Below are the code and all the weights of a small trained network. Each question names an input and a class and asks about switching units off, where a switched-off unit gives its printed mean instead of its output.

import numpy as np


def w(rows, s, z=0):
    codes = np.array(rows[::2]) - 128.0
    scale = np.full(codes.shape[1], s)
    scale[-1] = z or s
    return codes * scale


def norm(h):
    return h / np.sqrt((h * h).mean(-1, keepdims=True) + 1e-5)


def f(y):
    return y / 2 * (1 + np.tanh(0.7978845608 * (y + 0.044715 * y**3)))


def log_softmax(a):
    a = a - a.max(-1, keepdims=True)
    return a - np.log(np.exp(a).sum(-1, keepdims=True))


def net(x, mask):
    res = np.array(x, float).reshape(1, 5) / 4 @ E
    u = 0
    for l in range(2):
        y = f(norm(res) @ A[l][:, :-1].T + A[l][:, -1])
        res = res + np.where(mask[u : u + 14], y, B[l][:, -1]) @ B[l][:, :-1]
        u += 14
    return log_softmax(norm(res)[-1] @ U[:, :-1].T + U[:, -1])


A, B = {}, {}
E = w([
[150,56,190,195,106],'x0',
[35,155,95,175,46],'x1',
[30,135,201,71,226],'x2',
[100,57,96,16,140],'x3',
[75,191,253,113,77],'x4',
],0.0041)
A[0] = w([
[132,130,189,166,4,72],'L0N0',
[93,102,59,219,112,163],'L0N1',
[99,104,40,175,172,142],'L0N2',
[160,126,80,152,146,148],'L0N3',
[209,135,82,10,116,79],'L0N4',
[166,115,55,26,124,168],'L0N5',
[96,138,61,155,27,3],'L0N6',
[103,50,142,196,154,137],'L0N7',
[86,5,60,74,211,109],'L0N8',
[119,117,103,2,65,128],'L0N9',
[200,182,182,203,127,173],'L0N10',
[103,145,112,200,206,156],'L0N11',
[169,216,234,20,191,93],'L0N12',
[150,180,91,217,150,172],'L0N13',
],0.0073,0.003)
B[0] = w([
[133,87,89,253,103,210],'L0N0',
[118,160,88,93,50,211],'L0N1',
[56,109,158,40,101,188],'L0N2',
[134,171,186,82,138,163],'L0N3',
[109,43,68,197,185,187],'L0N4',
[80,86,164,238,171,215],'L0N5',
[117,120,68,220,113,161],'L0N6',
[104,114,80,82,101,176],'L0N7',
[197,28,151,144,86,241],'L0N8',
[121,74,131,166,224,191],'L0N9',
[167,105,101,141,138,231],'L0N10',
[127,132,92,115,96,177],'L0N11',
[68,110,129,124,97,252],'L0N12',
[161,149,113,59,133,203],'L0N13',
],0.0064,0.0038)
A[1] = w([
[32,135,147,151,160,185],'L1N0',
[128,87,126,83,195,125],'L1N1',
[131,152,144,182,88,68],'L1N2',
[84,189,67,72,148,107],'L1N3',
[31,200,83,150,151,118],'L1N4',
[165,86,104,154,90,253],'L1N5',
[116,138,176,138,179,84],'L1N6',
[191,197,144,70,153,66],'L1N7',
[43,181,216,80,171,47],'L1N8',
[146,189,125,108,50,217],'L1N9',
[121,121,213,130,130,128],'L1N10',
[128,43,104,157,181,143],'L1N11',
[209,155,112,63,180,125],'L1N12',
[254,174,138,116,140,62],'L1N13',
],0.0099,0.0029)
B[1] = w([
[184,180,173,89,192,208],'L1N0',
[201,98,124,156,173,191],'L1N1',
[171,98,111,124,54,155],'L1N2',
[66,157,116,123,166,154],'L1N3',
[135,189,159,103,183,172],'L1N4',
[81,191,157,113,163,254],'L1N5',
[56,143,43,97,124,140],'L1N6',
[147,156,145,168,79,130],'L1N7',
[42,219,63,88,150,196],'L1N8',
[162,87,178,105,185,199],'L1N9',
[122,164,1,190,112,162],'L1N10',
[103,119,110,135,169,254],'L1N11',
[126,102,179,204,129,144],'L1N12',
[189,184,220,83,150,154],'L1N13',
],0.007,0.0055)
U = w([
[44,243,101,75,185,165],'0',
[235,210,219,172,111,172],'1',
[102,130,86,250,45,142],'2',
[137,126,153,115,110,1],'3',
[88,59,141,56,69,96],'4',
[176,176,73,118,44,75],'5',
[145,23,120,161,238,179],'6',
],0.013,0.0083)

Each question gives the input, the list of numbers given to net, and the class t.
The units are the neurons (one row each of A and B). Each row of codes is followed by its name. A weight is (code - 128) times the scale printed after its matrix; where a second scale follows, it is the last column's (A, B and U).
mask holds one flag per neuron, layer by layer. A switched-off neuron (its flag False) gives its mean, the last column of its row in B, instead of its output. The means were averaged over made-up inputs and are rounded, as every weight is.
A unit's drop is (log p(t) with every unit on - log p(t) with that unit switched off) / (log p(t) with every unit on - log p(t) with every unit switched off).
The circuit of an input: a set's keep is (log p(t) with only the set's units on - log p(t) with every unit switched off) / (log p(t) with every unit on - log p(t) with every unit switched off). Starting from the 12 units with the biggest drops (on a tie, the unit counted first), units are removed one at a time, each time the one whose removal leaves the highest keep (on an exact tie, the one counted first), for as long as the keep stays at least 0.8.
circuit, biggest first: the units of the circuit, biggest drop first
most important unit: the unit with the biggest drop
top k neurons: the k neurons with the biggest drops, biggest first
top k neurons in layer l: the k neurons of layer l with the biggest drops, biggest first
drop of u: that unit's drop, to one decimal
input [-7,4,7,6,-5], class 6: circuit, biggest first	[L0N8]
input [-3,7,4,-6,5], class 1: circuit, biggest first	[L1N0, L1N11]
input [-2,2,-3,-6,-7], class 0: circuit, biggest first	[L0N2, L0N8]
input [2,-3,0,4,5], class 0: circuit, biggest first	[L0N8, L1N8]
input [4,6,2,-2,-4], class 0: circuit, biggest first	[L0N8, L1N4]
input [-8,6,8,3,-5], class 6: circuit, biggest first	[L0N8, L1N1]
input [-8,-6,2,-7,-5], class 1: circuit, biggest first	[L0N9, L1N13]
input [6,5,5,-1,-1], class 0: top 3 neurons	[L0N8, L0N7, L1N1]
input [8,0,2,-1,-1], class 4: top 2 neurons	[L0N7, L1N0]
input [-8,7,5,8,-1], class 6: top 2 neurons	[L0N8, L0N9]
input [2,-6,1,0,3], class 0: top 2 neurons in layer 0	[L0N12, L0N8]
input [7,0,2,0,5], class 2: top 2 neurons	[L0N0, L1N10]
input [1,-2,1,-4,4], class 2: top 2 neurons	[L0N12, L0N1]
input [7,5,5,7,4], class 0: top 2 neurons in layer 1	[L1N8, L1N0]
input [4,3,-7,-6,-5], class 5: most important unit	L0N1
input [7,-1,-8,-1,-1], class 1: top 2 neurons in layer 1	[L1N13, L1N5]
input [-5,-4,-7,-5,-5], class 1: drop of L1N13	0.1
input [8,5,8,5,-5], class 4: drop of L0N7	0.3
input [8,1,1,4,-5], class 4: drop of L0N4	0.1
input [-3,3,-2,-4,-8], class 0: most important unit	L1N3
input [6,8,7,2,-8], class 4: drop of L0N8	0.2
